Below are the code and all the weights of a small trained network. Each question names an input and a class and asks about switching units off, where a switched-off unit gives its printed mean instead of its output.

import numpy as np


def w(rows, s, z=0):
    codes = np.array(rows[::2]) - 128.0
    scale = np.full(codes.shape[1], s)
    scale[-1] = z or s
    return codes * scale


def norm(h):
    return h / np.sqrt((h * h).mean(-1, keepdims=True) + 1e-5)


def f(y):
    return np.maximum(y, 0)


def log_softmax(a):
    a = a - a.max(-1, keepdims=True)
    return a - np.log(np.exp(a).sum(-1, keepdims=True))


def net(x, mask):
    res = np.array(x, float).reshape(1, 2) / 4 @ E
    u = 0
    for l in range(3):
        y = f(norm(res) @ A[l][:, :-1].T + A[l][:, -1])
        res = res + np.where(mask[u : u + 4], y, B[l][:, -1]) @ B[l][:, :-1]
        u += 4
    return log_softmax(norm(res)[-1] @ U[:, :-1].T + U[:, -1])


A, B = {}, {}
E = w([
[181,186,130,62,21,116,198,31,5],'x0',
[234,139,1,220,94,61,105,182,113],'x1',
],0.0075)
A[0] = w([
[94,117,118,143,211,147,54,94,164,13],'L0N1',
[73,109,175,193,216,159,101,167,254,66],'L0N2',
[123,154,183,39,117,126,189,106,121,78],'L0N3',
[169,79,84,208,112,55,187,123,153,246],'L0N4',
],0.0071,0.0014)
B[0] = w([
[189,54,123,2,112,67,170,132,173,184],'L0N1',
[53,17,129,18,193,87,96,158,150,255],'L0N2',
[94,80,108,208,107,128,150,198,130,195],'L0N3',
[129,196,115,105,155,116,114,102,73,205],'L0N4',
],0.0098,0.0094)
A[1] = w([
[98,124,161,2,141,168,111,116,245,254],'L1N1',
[87,201,177,133,131,164,153,110,144,128],'L1N2',
[121,79,119,65,150,113,82,133,201,179],'L1N3',
[83,115,150,139,103,119,181,72,142,109],'L1N4',
],0.0073,0.0012)
B[1] = w([
[247,180,145,125,255,30,43,53,65,255],'L1N1',
[206,247,119,175,20,185,82,133,178,142],'L1N2',
[60,39,231,95,241,80,211,37,178,246],'L1N3',
[144,27,109,180,112,158,82,80,199,164],'L1N4',
],0.007,0.0077)
A[2] = w([
[119,84,169,79,79,176,206,153,92,2],'L2N1',
[155,77,180,158,67,118,254,83,104,196],'L2N2',
[152,44,150,177,122,146,136,91,147,159],'L2N3',
[97,137,89,88,156,110,56,196,219,131],'L2N4',
],0.0073,0.00094)
B[2] = w([
[32,61,161,199,109,186,134,136,109,189],'L2N1',
[108,119,137,142,171,175,73,157,242,255],'L2N2',
[152,203,81,146,57,124,158,131,36,204],'L2N3',
[166,147,254,48,101,173,176,73,148,215],'L2N4',
],0.0087,0.0055)
U = w([
[177,246,74,114,99,96,142,128,80,6],'0',
[104,75,176,74,195,73,145,105,126,170],'1',
[65,108,138,178,95,162,141,122,132,153],'2',
],0.013,0.0011)

Each question gives the input, the list of numbers given to net, and the class t.
The units are the neurons (one row each of A and B). Each row of codes is followed by its name. A weight is (code - 128) times the scale printed after its matrix; where a second scale follows, it is the last column's (A, B and U).
mask holds one flag per neuron, layer by layer. A switched-off neuron (its flag False) gives its mean, the last column of its row in B, instead of its output. The means were averaged over made-up inputs and are rounded, as every weight is.
A unit's drop is (log p(t) with every unit on - log p(t) with that unit switched off) / (log p(t) with every unit on - log p(t) with every unit switched off).
The circuit of an input: a set's keep is (log p(t) with only the set's units on - log p(t) with every unit switched off) / (log p(t) with every unit on - log p(t) with every unit switched off). Starting from all 12 units, units are removed one at a time, each time the one whose removal leaves the highest keep (on an exact tie, the one counted first), for as long as the keep stays at least 0.8.
units of the circuit, in order: the units of the circuit, biggest drop first
k most important neurons: the k neurons with the biggest drops, biggest first
drop when u is switched off: that unit's drop, to one decimal
input [3,3], class 0: most important neuron -> (L0N2)
input [8,2], class 2: 2 most important neurons -> (L1N1 L2N2)
input [4,3], class 0: 2 most important neurons -> (L0N2 L1N3)
input [-1,3], class 0: 2 most important neurons -> (L0N2 L1N3)
input [0,0], class 0: 2 most important neurons -> (L0N2 L0N1)
input [3,-8], class 2: 2 most important neurons -> (L0N2 L0N3)
input [5,1], class 2: 2 most important neurons -> (L1N1 L0N2)
input [2,-7], class 2: 2 most important neurons -> (L0N2 L0N3)
input [6,3], class 0: 2 most important neurons -> (L1N3 L0N2)
input [6,1], class 2: drop when L1N1 is switched off -> 0.7
input [0,6], class 0: drop when L0N2 is switched off -> 0.3
input [1,-1], class 2: drop when L0N2 is switched off -> 0.2
input [3,-1], class 2: drop when L1N1 is switched off -> 0.1
input [-1,8], class 0: units of the circuit, in order -> (L0N2)
